Here is a tiny trained network, its code and every weight. The questions are about switching its units off for an input and a target symbol, where a switched-off unit gives its printed mean instead of its output.

import numpy as np


def w(rows, s, z=0):
    codes = np.array(rows[::2]) - 128.0
    scale = np.full(codes.shape[1], s)
    scale[-1] = z or s
    return codes * scale


def norm(h):
    return h / np.sqrt((h * h).mean(-1, keepdims=True) + 1e-5)


def f(y):
    return np.maximum(y, 0)


def softmax(a):
    e = np.exp(a - a.max(-1, keepdims=True))
    return e / e.sum(-1, keepdims=True)


def log_softmax(a):
    a = a - a.max(-1, keepdims=True)
    return a - np.log(np.exp(a).sum(-1, keepdims=True))


def net(x, mask):
    ids = ['ΓΔΘαβηλμξπσφ'.index(c) for c in x.split()]
    T = len(ids)
    res = E[ids] + P[:T]
    r = norm(res)
    for j in range(2):
        rows = slice(2 * j, 2 * j + 2)
        q, k, v = (r @ M[0][rows].T for M in (Q, K, V))
        z = softmax(np.where(np.tri(T) > 0, q @ k.T / 2**0.5, -1e9)) @ v
        o = O[0][rows]
        res = res + np.where(mask[j], z, o[:, -1]) @ o[:, :-1]
    y = f(norm(res) @ A[0][:, :-1].T + A[0][:, -1])
    res = res + np.where(mask[2:6], y, B[0][:, -1]) @ B[0][:, :-1]
    return log_softmax(norm(res)[-1] @ U[:, :-1].T + U[:, -1])


Q, K, V, O, A, B = {}, {}, {}, {}, {}, {}
E = w([
[91,120,209,82,81,43,12],'Γ',
[151,173,78,101,164,173,73],'Δ',
[200,109,65,70,151,96,103],'Θ',
[71,120,76,160,139,127,97],'α',
[120,61,157,209,139,123,116],'β',
[155,120,174,128,136,180,133],'η',
[156,207,151,167,139,186,156],'λ',
[110,121,79,128,100,147,78],'μ',
[108,157,113,216,124,27,124],'ξ',
[121,69,96,78,175,158,69],'π',
[146,51,123,157,163,57,148],'σ',
[72,119,84,200,35,107,107],'φ',
],0.011)
P = w([
[253,40,104,241,141,170,33],'0',
[159,82,80,182,139,158,69],'1',
[126,94,101,165,153,128,98],'2',
[120,122,102,149,162,138,103],'3',
[111,113,112,142,168,129,120],'4',
[95,109,124,150,160,126,132],'5',
[87,107,129,153,158,127,143],'6',
[83,98,132,151,164,118,146],'7',
],0.0051)
Q[0] = w([
[185,38,67,122,192,144,80],'head 0',
[130,62,97,93,255,111,64],'head 0',
[162,144,142,77,54,145,194],'head 1',
[198,77,32,44,48,167,126],'head 1',
],0.0058)
K[0] = w([
[149,158,210,127,50,69,57],'head 0',
[156,102,216,117,145,153,32],'head 0',
[76,207,136,148,173,164,216],'head 1',
[76,125,19,139,187,144,253],'head 1',
],0.0052)
V[0] = w([
[85,132,185,154,96,92,78],'head 0',
[51,144,161,58,137,73,58],'head 0',
[54,112,232,3,112,96,111],'head 1',
[89,156,197,76,107,176,191],'head 1',
],0.0058)
O[0] = w([
[159,135,124,101,168,147,111,142],'head 0',
[109,123,143,69,151,127,126,97],'head 0',
[2,223,92,129,193,173,127,28],'head 1',
[111,93,114,85,174,93,145,3],'head 1',
],0.0095,0.0069)
A[0] = w([
[3,100,24,48,132,223,50,136],'neuron 0',
[246,23,128,144,20,134,132,113],'neuron 1',
[55,224,55,143,46,165,130,253],'neuron 2',
[64,179,11,56,148,215,25,148],'neuron 3',
],0.0042,0.0025)
B[0] = w([
[82,125,111,104,97,140,196,144],'neuron 0',
[78,178,138,133,96,74,199,254],'neuron 1',
[254,115,128,90,161,99,146,144],'neuron 2',
[94,129,121,160,97,110,155,146],'neuron 3',
],0.0097,0.0098)
U = w([
[101,133,185,111,101,126,1,81],'Γ',
[154,163,73,99,115,194,114,77],'Δ',
[193,132,127,30,150,92,125,37],'Θ',
[66,134,107,112,123,120,238,23],'α',
[56,105,133,188,157,168,145,60],'β',
[144,115,219,124,138,230,133,79],'η',
[188,167,125,137,170,174,156,24],'λ',
[75,165,163,96,73,80,194,187],'μ',
[127,197,81,159,189,91,112,30],'ξ',
[123,25,106,55,120,193,143,110],'π',
[149,49,140,132,223,100,125,88],'σ',
[199,103,126,179,69,120,161,253],'φ',
],0.01,0.0037)

Each question gives the input, a string of symbols that net reads in full, and the target symbol t.
The units are the heads (2 rows each of Q, K, V and O) and the neurons (one row each of A and B). Each row of codes is followed by its name. A weight is (code - 128) times the scale printed after its matrix; where a second scale follows, it is the last column's (O, A, B and U).
mask holds one flag per unit, heads first, then neurons. A switched-off unit (its flag False) gives its mean, the last column of its rows in O or B, instead of its output. The means were averaged over made-up inputs and are rounded, as every weight is.
A unit's drop is (log p(t) with every unit on - log p(t) with that unit switched off) / (log p(t) with every unit on - log p(t) with every unit switched off).
The circuit of an input: a set's keep is (log p(t) with only the set's units on - log p(t) with every unit switched off) / (log p(t) with every unit on - log p(t) with every unit switched off). Starting from all 6 units, units are removed one at a time, each time the one whose removal leaves the highest keep (on an exact tie, the one counted first), for as long as the keep stays at least 0.8.
circuit, biggest first: the units of the circuit, biggest drop first
most important unit: the unit with the biggest drop
top k neurons: the k neurons with the biggest drops, biggest first
which heads matter: for each layer, one digit per head in row order, 1 if its drop is at least 0.15 and else 0, layers parted by /
drop of u: that unit's drop, to one decimal
input π Θ π, target μ: which heads matter => 10
input η Γ λ ξ η Θ, target Θ: most important unit => head 0
input λ λ Γ, target Γ: which heads matter => 01
input φ Γ φ π ξ λ μ η, target η: circuit, biggest first => [head 1; neuron 1; head 0]
input η Γ α, target α: top 2 neurons => [neuron 0; neuron 3]
input σ η σ π π, target μ: circuit, biggest first => [head 1; neuron 0]
input Γ ξ β Δ η, target η: circuit, biggest first => [head 1; head 0; neuron 1]
input ξ λ Δ φ α Γ Θ α, target α: top 2 neurons => [neuron 0; neuron 2]
input μ Γ π λ μ σ, target σ: circuit, biggest first => [neuron 1; head 0; head 1]
input σ σ π Γ η σ μ ξ, target ξ: which heads matter => 01
input π Δ π Γ Δ π λ, target λ: circuit, biggest first => [head 1; neuron 2; neuron 1]
input π λ Γ μ, target μ: which heads matter => 10
input η Θ Γ λ, target λ: top 2 neurons => [neuron 1; neuron 2]
input π λ σ Δ σ π η π, target α: circuit, biggest first => [head 1]
input φ Θ φ μ λ η λ Γ, target Γ: drop of head 1 => 0.6
input Γ Δ φ Θ φ Δ Θ, target Θ: drop of head 0 => 1.2
input η Γ φ ξ σ α η Δ, target Δ: drop of head 0 => 0.7
